Below are the code and all the weights of a small trained network. Each question names an input and a target symbol and asks about switching units off, where a switched-off unit gives its printed mean instead of its output.

import numpy as np


def w(rows, s, z=0):
    codes = np.array(rows[::2]) - 128.0
    scale = np.full(codes.shape[1], s)
    scale[-1] = z or s
    return codes * scale


def f(y):
    return y / 2 * (1 + np.tanh(0.7978845608 * (y + 0.044715 * y**3)))


def softmax(a):
    e = np.exp(a - a.max(-1, keepdims=True))
    return e / e.sum(-1, keepdims=True)


def log_softmax(a):
    a = a - a.max(-1, keepdims=True)
    return a - np.log(np.exp(a).sum(-1, keepdims=True))


def net(x, mask):
    ids = ['αβγδηθλμξπστφψω'.index(c) for c in x.split()]
    T = len(ids)
    res = E[ids] + P[:T]
    u = 0
    for l in range(3):
        r = res
        for j in range(2):
            rows = slice(3 * j, 3 * j + 3)
            q, k, v = (r @ M[l][rows].T for M in (Q, K, V))
            z = softmax(np.where(np.tri(T) > 0, q @ k.T / 3**0.5, -1e9)) @ v
            o = O[l][rows]
            res = res + np.where(mask[u + j], z, o[:, -1]) @ o[:, :-1]
        u += 2
        y = f(res @ A[l][:, :-1].T + A[l][:, -1])
        res = res + np.where(mask[u : u + 8], y, B[l][:, -1]) @ B[l][:, :-1]
        u += 8
    return log_softmax(res[-1] @ U[:, :-1].T + U[:, -1])


Q, K, V, O, A, B = {}, {}, {}, {}, {}, {}
E = w([
[255,111,110,11,66],'α',
[73,122,219,120,149],'β',
[96,140,212,154,167],'γ',
[168,53,143,166,186],'δ',
[176,117,133,213,196],'η',
[18,77,56,117,120],'θ',
[107,70,122,190,119],'λ',
[35,101,93,163,148],'μ',
[122,94,92,181,189],'ξ',
[151,167,170,254,91],'π',
[126,20,159,192,91],'σ',
[238,68,79,248,125],'τ',
[50,85,70,74,189],'φ',
[72,62,97,113,188],'ψ',
[37,37,129,142,82],'ω',
],0.0097)
P = w([
[167,95,255,82,254],'0',
[107,115,145,143,130],'1',
[115,114,134,149,116],'2',
[119,108,118,149,117],'3',
[120,100,112,150,117],'4',
[122,94,106,151,114],'5',
[124,88,100,152,115],'6',
[121,86,96,153,113],'7',
[124,80,93,155,114],'8',
[126,75,91,156,111],'9',
[125,74,89,157,106],'10',
[127,72,86,158,108],'11',
[123,67,91,166,104],'12',
],0.0069)
Q[0] = w([
[134,79,100,84,1],'L0H1',
[130,193,167,177,223],'L0H1',
[152,72,119,121,126],'L0H1',
[148,186,209,72,136],'L0H2',
[135,48,30,160,112],'L0H2',
[142,24,51,179,100],'L0H2',
],0.0071)
K[0] = w([
[219,119,82,129,105],'L0H1',
[49,131,203,126,148],'L0H1',
[133,109,95,89,92],'L0H1',
[36,117,99,228,163],'L0H2',
[205,155,107,24,67],'L0H2',
[198,147,95,1,53],'L0H2',
],0.0072)
V[0] = w([
[83,148,148,161,114],'L0H1',
[66,105,153,160,195],'L0H1',
[128,106,199,158,165],'L0H1',
[149,167,150,72,71],'L0H2',
[2,83,180,181,212],'L0H2',
[106,114,165,249,200],'L0H2',
],0.0075)
O[0] = w([
[92,145,136,154,170,91],'L0H1',
[78,224,153,100,166,141],'L0H1',
[140,173,213,127,129,180],'L0H1',
[95,83,49,171,169,139],'L0H2',
[100,187,236,76,147,2],'L0H2',
[148,182,254,119,91,75],'L0H2',
],0.0068,0.0039)
A[0] = w([
[153,149,176,219,89,221],'L0N1',
[23,95,133,104,131,212],'L0N2',
[147,105,175,46,126,254],'L0N3',
[154,108,91,193,254,89],'L0N4',
[174,130,83,13,148,242],'L0N5',
[222,76,124,86,150,228],'L0N6',
[159,95,87,185,214,120],'L0N7',
[64,169,204,35,230,196],'L0N8',
],0.0073,0.0039)
B[0] = w([
[223,121,76,141,92,203],'L0N1',
[154,127,67,94,76,169],'L0N2',
[187,165,167,113,108,188],'L0N3',
[80,130,175,170,173,229],'L0N4',
[117,117,163,2,115,169],'L0N5',
[124,98,207,124,91,232],'L0N6',
[89,118,150,168,132,255],'L0N7',
[194,67,67,169,98,210],'L0N8',
],0.0079,0.0067)
Q[1] = w([
[170,194,73,155,161],'L1H1',
[101,151,50,220,175],'L1H1',
[135,38,198,98,95],'L1H1',
[92,91,4,78,139],'L1H2',
[193,206,159,95,108],'L1H2',
[197,189,253,134,112],'L1H2',
],0.0057)
K[1] = w([
[170,151,171,72,53],'L1H1',
[120,90,150,90,88],'L1H1',
[87,113,40,209,186],'L1H1',
[94,76,85,135,147],'L1H2',
[186,158,149,82,93],'L1H2',
[249,169,197,97,93],'L1H2',
],0.012)
V[1] = w([
[139,149,73,191,147],'L1H1',
[186,50,130,66,93],'L1H1',
[82,177,49,255,164],'L1H1',
[120,114,115,205,193],'L1H2',
[99,32,42,209,153],'L1H2',
[148,116,139,135,74],'L1H2',
],0.0052)
O[1] = w([
[85,4,160,121,89,100],'L1H1',
[141,233,66,194,118,255],'L1H1',
[76,4,152,145,146,12],'L1H1',
[73,178,179,160,124,181],'L1H2',
[66,232,130,190,28,239],'L1H2',
[238,158,106,192,59,174],'L1H2',
],0.0034,0.0074)
A[1] = w([
[126,135,3,95,85,223],'L1N1',
[64,170,44,72,67,188],'L1N2',
[77,200,118,180,141,117],'L1N3',
[172,170,86,182,49,118],'L1N4',
[180,246,254,51,173,196],'L1N5',
[95,100,86,111,105,191],'L1N6',
[187,82,73,166,67,194],'L1N7',
[53,117,87,80,120,252],'L1N8',
],0.0069,0.0028)
B[1] = w([
[149,126,20,70,79,184],'L1N1',
[84,153,39,38,133,164],'L1N2',
[127,143,133,187,202,199],'L1N3',
[203,91,88,144,182,243],'L1N4',
[32,243,67,254,72,187],'L1N5',
[158,140,99,101,78,155],'L1N6',
[242,60,80,169,165,250],'L1N7',
[108,89,63,69,70,152],'L1N8',
],0.0065,0.011)
Q[2] = w([
[170,183,88,121,109],'L2H1',
[145,110,137,97,69],'L2H1',
[183,117,140,151,107],'L2H1',
[104,183,228,84,129],'L2H2',
[172,168,135,112,90],'L2H2',
[113,135,254,94,107],'L2H2',
],0.0074)
K[2] = w([
[63,189,215,57,123],'L2H1',
[84,211,115,177,182],'L2H1',
[118,135,169,169,98],'L2H1',
[121,148,67,243,254],'L2H2',
[61,168,223,154,209],'L2H2',
[148,127,104,232,252],'L2H2',
],0.0045)
V[2] = w([
[181,142,93,141,107],'L2H1',
[93,119,200,123,160],'L2H1',
[143,60,157,80,133],'L2H1',
[70,181,184,111,132],'L2H2',
[73,253,124,221,95],'L2H2',
[49,180,149,144,124],'L2H2',
],0.0059)
O[2] = w([
[67,173,167,152,107,243],'L2H1',
[208,98,52,144,167,19],'L2H1',
[134,42,126,54,140,84],'L2H1',
[138,51,31,158,208,8],'L2H2',
[4,78,36,206,155,34],'L2H2',
[98,48,36,123,210,1],'L2H2',
],0.0043,0.012)
A[2] = w([
[173,104,146,138,119,122],'L2N1',
[131,139,188,193,136,246],'L2N2',
[179,166,134,127,63,246],'L2N3',
[108,108,153,182,255,176],'L2N4',
[36,114,23,17,102,58],'L2N5',
[148,55,136,190,136,151],'L2N6',
[148,177,80,29,135,136],'L2N7',
[202,108,109,171,162,4],'L2N8',
],0.0076,0.0026)
B[2] = w([
[160,123,110,79,186,164],'L2N1',
[134,129,208,76,124,208],'L2N2',
[175,135,114,127,109,251],'L2N3',
[74,154,192,166,227,144],'L2N4',
[128,103,180,1,164,161],'L2N5',
[127,54,192,137,120,162],'L2N6',
[187,134,217,132,180,156],'L2N7',
[130,33,121,130,159,173],'L2N8',
],0.0072,0.019)
U = w([
[138,254,151,133,28,177],'α',
[179,117,175,86,124,157],'β',
[185,54,157,103,150,96],'γ',
[36,128,201,135,107,78],'δ',
[89,211,190,116,214,48],'η',
[149,103,77,67,215,117],'θ',
[105,135,4,187,91,121],'λ',
[108,184,47,121,164,171],'μ',
[68,200,91,161,142,141],'ξ',
[193,92,10,151,160,1],'π',
[86,30,84,180,42,76],'σ',
[118,60,143,159,222,136],'τ',
[66,107,190,58,169,125],'φ',
[54,135,114,118,116,213],'ψ',
[109,65,41,111,82,122],'ω',
],0.0056,0.0054)

Each question gives the input, a string of symbols that net reads in full, and the target symbol t.
The units are the heads (3 rows each of Q, K, V and O) and the neurons (one row each of A and B). Each row of codes is followed by its name. A weight is (code - 128) times the scale printed after its matrix; where a second scale follows, it is the last column's (O, A, B and U).
mask holds one flag per unit, layer by layer, with each layer's heads first. A switched-off unit (its flag False) gives its mean, the last column of its rows in O or B, instead of its output. The means were averaged over made-up inputs and are rounded, as every weight is.
A unit's drop is (log p(t) with every unit on - log p(t) with that unit switched off) / (log p(t) with every unit on - log p(t) with every unit switched off).
The circuit of an input: a set's keep is (log p(t) with only the set's units on - log p(t) with every unit switched off) / (log p(t) with every unit on - log p(t) with every unit switched off). Starting from the 12 units with the biggest drops (on a tie, the unit counted first), units are removed one at a time, each time the one whose removal leaves the highest keep (on an exact tie, the one counted first), for as long as the keep stays at least 0.8.
circuit, biggest first: the units of the circuit, biggest drop first
k most important neurons: the k neurons with the biggest drops, biggest first
top k neurons in layer l: the k neurons of layer l with the biggest drops, biggest first
heads that matter: for each layer, one digit per head in row order, 1 if its drop is at least 0.15 and else 0, layers parted by /
drop of u: that unit's drop, to one decimal
input γ α α δ τ ψ, target α: circuit, biggest first : (L2H2; L0H1; L1H2; L2N8)
input θ α θ η τ, target τ: top neuron in layer 2 : (L2N4)
input φ τ ψ ψ θ σ τ α λ γ π η, target η: heads that matter : 01 / 01 / 00
input η φ π β α λ τ ξ, target ξ: heads that matter : 01 / 01 / 00
input σ μ θ σ τ τ α β θ γ α τ ψ, target α: 2 most important neurons : (L0N6; L0N4)
input θ τ τ τ δ τ, target γ: 2 most important neurons : (L0N8; L0N1)
input β τ π σ τ τ, target γ: heads that matter : 00 / 01 / 00
input τ σ δ, target α: 3 most important neurons : (L0N1; L1N5; L0N4)
input ξ ξ α θ φ τ τ ω φ σ φ, target φ: heads that matter : 01 / 00 / 00
input τ α τ η φ τ μ τ γ, target γ: 3 most important neurons : (L0N8; L0N4; L1N5)
input α λ τ β φ α α τ, target τ: 3 most important neurons : (L0N4; L1N4; L0N7)
input ω τ β τ θ α θ, target θ: 3 most important neurons : (L2N5; L1N2; L0N8)
input λ β σ τ σ α β σ π, target π: heads that matter : 01 / 10 / 00
input τ γ α τ α ξ ξ β τ θ φ, target α: heads that matter : 11 / 11 / 11
input ψ θ α α τ β τ α σ γ β μ, target μ: heads that matter : 01 / 11 / 00
input τ α μ, target μ: heads that matter : 01 / 10 / 00
input α τ θ τ τ τ θ σ τ τ τ ξ, target ξ: 2 most important neurons : (L0N4; L0N5)
input η α λ τ μ ξ π, target π: 2 most important neurons : (L0N1; L0N6)
input μ σ φ, target α: heads that matter : 01 / 00 / 00
input σ ω τ α σ, target σ: top neuron in layer 0 : (L0N8)
input τ ψ α τ ω ξ θ ψ θ λ, target λ: most important neuron : (L0N5)
input τ β β φ λ α τ λ τ τ λ τ ω, target ω: top 2 neurons in layer 0 : (L0N2; L0N6)
input τ τ γ σ θ τ α ω, target ω: drop of L0H2 : 0.9
input μ φ α η, target η: drop of L1N3 : 0.2
input α τ ξ μ β σ τ λ τ δ, target δ: drop of L0N4 : 0.1
input φ φ δ, target α: drop of L0N4 : 0.3
input τ η π α λ τ τ θ, target θ: top neuron in layer 0 : (L0N6)
input η π α τ σ ω π σ γ, target γ: top 2 neurons in layer 0 : (L0N8; L0N4)
